Below are the code and all the weights of a small trained network. Each question names an input and a class and asks about switching units off, where a switched-off unit gives its printed mean instead of its output.

import numpy as np


def w(rows, s, z=0):
    codes = np.array(rows[::2]) - 128.0
    scale = np.full(codes.shape[1], s)
    scale[-1] = z or s
    return codes * scale


def f(y):
    return y / 2 * (1 + np.tanh(0.7978845608 * (y + 0.044715 * y**3)))


def log_softmax(a):
    a = a - a.max(-1, keepdims=True)
    return a - np.log(np.exp(a).sum(-1, keepdims=True))


def net(x, mask):
    res = np.array(x, float).reshape(1, 8) / 4 @ E
    y = f(res @ A[0][:, :-1].T + A[0][:, -1])
    res = res + np.where(mask, y, B[0][:, -1]) @ B[0][:, :-1]
    return log_softmax(res[-1] @ U[:, :-1].T + U[:, -1])


A, B = {}, {}
E = w([
[43,161,235],'x0',
[127,129,127],'x1',
[250,170,144],'x2',
[132,127,130],'x3',
[127,126,125],'x4',
[123,128,125],'x5',
[63,61,202],'x6',
[133,129,131],'x7',
],0.011)
A[0] = w([
[65,236,80,118],'neuron 0',
[153,47,152,80],'neuron 1',
[81,104,158,52],'neuron 2',
[98,248,192,61],'neuron 3',
[80,104,66,252],'neuron 4',
[88,140,135,108],'neuron 5',
[81,133,152,11],'neuron 6',
],0.016,0.0038)
B[0] = w([
[142,68,152,196],'neuron 0',
[41,60,125,169],'neuron 1',
[120,250,90,205],'neuron 2',
[102,28,128,254],'neuron 3',
[138,79,216,228],'neuron 4',
[98,206,99,171],'neuron 5',
[144,217,96,183],'neuron 6',
],0.014,0.0084)
U = w([
[226,16,220,228],'0',
[100,56,254,151],'1',
[238,208,136,4],'2',
],0.0089,0.0029)

Each question gives the input, the list of numbers given to net, and the class t.
The units are the neurons (one row each of A and B). Each row of codes is followed by its name. A weight is (code - 128) times the scale printed after its matrix; where a second scale follows, it is the last column's (A, B and U).
mask holds one flag per neuron, in row order. A switched-off neuron (its flag False) gives its mean, the last column of its row in B, instead of its output. The means were averaged over made-up inputs and are rounded, as every weight is.
A unit's drop is (log p(t) with every unit on - log p(t) with that unit switched off) / (log p(t) with every unit on - log p(t) with every unit switched off).
The circuit of an input: a set's keep is (log p(t) with only the set's units on - log p(t) with every unit switched off) / (log p(t) with every unit on - log p(t) with every unit switched off). Starting from all 7 units, units are removed one at a time, each time the one whose removal leaves the highest keep (on an exact tie, the one counted first), for as long as the keep stays at least 0.8.
circuit, biggest first: the units of the circuit, biggest drop first
unit that matters most: the unit with the biggest drop
k most important neurons: the k neurons with the biggest drops, biggest first
drop when u is switched off: that unit's drop, to one decimal
input [-4,0,-8,4,-8,-5,-8,0], class 0: unit that matters most : neuron 0
input [2,6,-5,3,-1,6,6,6], class 2: circuit, biggest first : neuron 2; neuron 6
input [2,8,-3,-6,3,-1,5,4], class 2: 2 most important neurons : neuron 2; neuron 6
input [-3,4,0,4,6,2,-7,-2], class 0: 3 most important neurons : neuron 2; neuron 0; neuron 6
input [3,-2,0,4,6,3,1,6], class 2: circuit, biggest first : neuron 4; neuron 1
input [2,2,-2,-5,5,-8,1,-2], class 2: circuit, biggest first : neuron 3; neuron 1; neuron 2; neuron 0
input [6,6,-5,6,0,1,1,-5], class 2: circuit, biggest first : neuron 2; neuron 6
input [0,0,-2,-6,-7,-3,-8,7], class 0: 2 most important neurons : neuron 0; neuron 2
input [-1,1,0,4,-4,-5,-8,7], class 0: 4 most important neurons : neuron 2; neuron 0; neuron 6; neuron 5
input [-2,-1,7,-4,7,4,0,-2], class 2: 3 most important neurons : neuron 3; neuron 4; neuron 0
input [6,8,-3,2,-5,-6,4,3], class 2: drop when neuron 6 is switched off : 0.2
input [6,-5,8,-5,8,-6,-5,-7], class 0: drop when neuron 3 is switched off : 0.1
input [1,7,-7,-6,2,-4,4,5], class 2: drop when neuron 6 is switched off : 0.2
input [3,1,7,7,-1,8,-6,6], class 0: circuit, biggest first : neuron 3
input [6,-4,-1,-2,0,5,8,7], class 2: drop when neuron 2 is switched off : 0.5
